In the rows, zero is written as 128.
Group and class of each row:
[123 129 125 109 162 112 219 116 115 115 117 129 127 136 118 129 180  99
 130 134 119 131 157]
Q K
[116 132 127 113 153 122 155 127 117 122 117 129 118 135 147 125 157 117
 128 133 119 134 143]
Q G
[113 129 129 114 141 119 124 122 123 119 127 132 119 139 155 125 133 113
 124 124 132 126 139]
Q G
[137 126 125 128 112 129  53 125 146 133 139 137 153 117 142 118 121 134
 136 129 135 130 133]
U D
[122 129 128 115 154 112 207 126 134 123 123 131  98 139 160 131 175 125
 128 125 127 133 118]
Q K
[116 120 125 104 140 133 181 133 128 129 111 128 129 130 158 129 170 126
 112 129 127 137 137]
Q G
[114 127 145 116 142 123 159 135 128 132 111 129 118 124 144 137 151 127
 121 130 126 138 130]
Q G
[122 127 114 108 156 127 197 148 131 125 113 122 114 125 150 118 151 130
 108 136 119 135 136]
Q K
[133 123 128 132 116 125  83 126 137 118 150 139 128 126 138 151 110 139
 127 133 122 124 129]
U D
[128 128 122 126 108 128   5 125 147 122 141 138 134 123 165 134  86 132
 131 134 119 120 126]
U D
[152 127 120 131 127 130 184 128 130 129 144 125 128 138 107 132 177 141
 138 124 117 128 136]
U F
[107 127 123 109 136 122  31 128 134 125 107 136 108 126 201 128 130 111
 126 140 127 128 138]
Q G
[133 129 131 134 112 121  91 124 141 129 149 133 129 122 139 126 109 134
 140 131 128 121 127]
U D
[132 125 126 124 125 131  60 125 136 136 142 137 133 120 151 126 113 137
 129 122 118 129 128]
U D
[134 123 125 128 124 130 107 121 128 124 143 135 140 127 132 132 139 140
 132 133 128 126 138]
U F
[139 126 130 128 111 139  66 114 149 129 144 134 140 126 152 130 114 145
 130 129 127 126 123]
U F
[141 129 129 135 108 123  79 120 134 126 145 131 128 123 138 128 106 138
 128 123 125 121 129]
U D
[134 130 124 123 113 144  74 129 139 132 138 136 135 124 162 136 143 147
 126 126 125 131 123]
U F
[133 128 130 129 110 126  41 122 145 130 143 135 133 116 145 128  89 120
 130 136 124 130 123]
U D
[118 129 128 122 109 159   4 123 138 120 138 133 137 123 178 126  96 132
 136 135 124 122 132]
U D
[126 129 121 130 107 132  27 117 134 131 142 138 139 128 164 134 131 125
 135 128 121 121 135]
U F
[136 128 128 133  94 130   4 133 136 126 141 136 120 124 170 132  82 146
 134 130 124 124  83]
U F
[137 131 122 115 150 123 185 125 123 124 114 131 103 140 144 128 154 128
 129  58 129 132 128]
Q K
[125 129 122 111 147 136 172 136 128 132 118 127 128 132 159 131 184 128
 130 129 126 131 140]
Q K
[132 135 119 118 146 116 163 132 126 127 121 139 111 137 158 132 171 117
 132 139 131 135 140]
Q K
[132 130 120 118 129 135 102 125 127 119 140 133 133 125 144 128 142 135
 133 127 128 128 139]
U F
[138 132 128 125 120 128 114 128 139 128 147 136 136 135 143 127 128 141
 128 131 127 124 122]
U F
[127 135 131 124 122 120 144 131 134 129 107 142 108 124 151 124 160 116
 130 121 139 135 131]
Q G
[122 124 122 112 163 132 218 131 122 131 117 132 132 138 129 129 182 125
 122 119 131 129 145]
Q G
[104 129 136 106 164 125 152 132 123 118 118 133 115 128 167 128 141 126
 125 125 132 130 136]
Q K
[159 131 123 145 108 135 154 131 145 142 142 133 136 125 109 126 145 146
 140 117 125 134 112]
U D
[125 126 132 108 144 136 169 136 130 131 113 134 123 125 159 126 161 131
 122 128 133 140 129]
Q K
[132 132 120 122 152 127 252 124 115 130 120 123 107 132 128 132 181 135
 127 122 124 141 126]
Q K
[132 132 119 135 117 129  64 122 146 132 152 137 134 135 147 127 116 131
 133 126 125 129 122]
U D
[120 130 126 123 128 126 153 135 129 140 119 128 117 128 146 122 159 122
 125 126 121 137 138]
Q G
[135 130 126 118 147 121 150 125 122 127 113 125 111 126 155 128 146 132
 126 132 126 121 141]
Q K
[127 126 130 112 147 118 138 118 130 127 116 126 108 132 162 135 147 114
 124 132 129 131 138]
Q K
[121 166 129 117 144 135 150 132 128 128 121 132 111 131 169 129 159 133
 126 126 131 134 130]
Q K
[126 129 132 128 122 122  46 115 124 111 152 134 123 128 144 132  96 122
 118 135 133 125 140]
U F
[127 126 114 124 111 138  45 128 154 131 142 127 149 122 146 127 112 130
 127 131 129 127 134]
U D
[130 134 116 120 146 125 218 128 126 127 121 126 116 131 129 130 170 120
 125 123 125 139 135]
Q G
[142 139 116 129 145 132 252 135 129 147 119 123 109 123  96 133 191 141
 122 110 131 146 130]
Q K
[131 137 121 117 135 124 129 126 136 130 119 128 125 127 158 127 157 119
 125 125 128 133 156]
Q G
[141 130 135 129 115 124 119 122 139 121 148 130 128 124 133 131 115 149
 121 132 121 133 124]
U D
[126 141 127 125 134 122 160 126 143 132 122 129 102 121 154 131 149 122
 124 118 129 134 124]
Q G
[135 127 119 132 112 121 104 117 135 129 144 134 122 128 133 133 124 143
 132 133 119 129 126]
U F
[125 129 133 121 137 116 222 129 125 131 123 120 108 132 111 130 158 120
 119 128 118 136 138]
Q G
[127 132 131 116 155 124 221 128 119 122 126 124 125 134 122 139 162 125
 115 129 131 138 133]
Q G
[132 133 127 127 118 127  54 121 132 132 142 132 139 130 135 128 111 121
 132 135 128 120 140]
U F
[132 132 130 134 119 123  83 119 130 124 155 128 127 134 141 136 119 123
 134 131 130 122 142]
U F
[133 126 126 117 161 117 220 125 122 120 109 132 108 138 124 126 167 115
 123 125 131 134 143]
Q G
[117 129 128 107 148 116 162 127 124 131 124 129 109 134 211 134 153 124
 124 128 128 107 138]
Q K
[112 129 126 123 148 119 147 131 125 126 113 145 114 138 167 121 144 136
 125 131 130 134 134]
Q K
[148 128 120 128 121 138 134 121 133 132 148 131 136 135 142 133 152 139
 134 129 122 120 143]
U F
[124 125 133 118 150 119 205 132 121 125 122 131 113 127 127 130 154 120
 121 123 127 139 139]
Q G
[124 128 130 118 153 119 169 134 122 123 117 134 118 124 140 125 166 115
 133 126 123 137 144]
Q G
[133 123 127 136 116 120  90 121 145 129 142 134 124 127 142 129 114 136
 130 133 125 127 130]
U F

Group, then class:
[129 137 108 129 127 122 140 118 141 119 127 109 123 106 156 134 124 121
 126 133 121 124 149]
(25) Y
[130 136 113 128 131 128 144 119 144 117 124 126 129 100 140 129 131 128
 129 132 117 127 154]
(22) J
[126 139 133 140 125 123 131 120 129 130 137 114 137 124 153 138 116 125
 137 124 128 124 134]
(21) L
[128 131 114 133 120 120 136 119 139 122 125 111 125 114 160 136 124 122
 122 132 123 127 143]
(25) Y
[125 133 141 138 127 125 128 120 128 133 138 118 141 121 154 138 116 123
 139 124 128 126 135]
(21) L
[130 139 105 128 126 122 143 118 146 115 122 114 122 101 156 134 125 123
 125 134 120 124 153]
(25) Y
[132 140  93 123 133 126 141 125 145 113 123 120 113 107 143 130 134 125
 121 136 124 121 145]
(22) P
[131 133 111 125 132 127 140 125 147 117 124 127 125 105 136 128 131 127
 125 134 119 127 145]
(22) R
[128 136 125 130 133 123 127 119 136 125 135 115 140 108 153 137 115 117
 141 128 127 124 141]
(21) V
[130 138 111 131 128 130 146 122 140 117 126 125 117 113 134 127 132 133
 122 133 117 127 146]
(22) R
[125 135 138 138 126 125 133 116 132 129 133 123 142 111 152 134 117 124
 141 125 123 132 145]
(21) V
[130 136 111 126 126 125 138 122 138 120 125 117 121 114 145 131 127 126
 122 134 124 127 141]
(22) P
[132 140 105 126 135 128 142 124 143 113 127 125 119 112 133 128 133 128
 124 134 126 124 143]
(22) R
[130 129 120 125 132 118 119 119 135 127 129 110 135 110 155 138 114 115
 135 129 132 125 138]
(21) H
[127 128 115 129 120 121 136 118 139 122 122 117 128 106 156 133 125 123
 122 133 122 130 149]
(25) Y
[132 131 108 128 126 124 136 125 138 121 130 120 116 120 139 129 131 128
 118 134 125 124 137]
(22) R
[132 132 102 120 129 125 140 121 145 114 121 122 119  99 141 129 131 126
 121 137 120 125 150]
(25) M
[124 136 143 141 128 128 129 122 126 134 138 121 142 126 142 136 118 126
 142 122 130 128 133]
(21) L
[126 140 135 135 135 126 132 120 136 130 138 119 143 112 146 137 117 124
 144 126 124 125 140]
(21) V
[132 133  97 123 129 123 141 122 147 114 119 120 117 100 147 129 133 124
 118 137 121 124 149]
(25) M
[130 134 106 125 129 125 137 123 143 112 125 117 119 111 145 131 129 124
 119 134 125 126 140]
(25) X
[131 135 103 114 138 125 135 125 143 115 124 121 120 105 137 130 129 125
 123 135 125 124 141]
(25) X
[129 128 121 123 136 123 121 122 135 127 130 119 137 112 144 138 118 118
 138 129 131 126 134]
(21) H
[131 133 105 125 129 125 140 123 145 116 118 121 122 102 144 130 130 126
 123 134 120 127 151]
(25) X
[132 139  92 123 134 123 141 119 150 112 122 113 118  98 152 134 127 123
 123 138 121 123 154]
(25) M
[128 132 110 126 129 126 135 122 138 119 122 122 123 109 141 129 123 125
 123 132 123 129 140]
(25) X
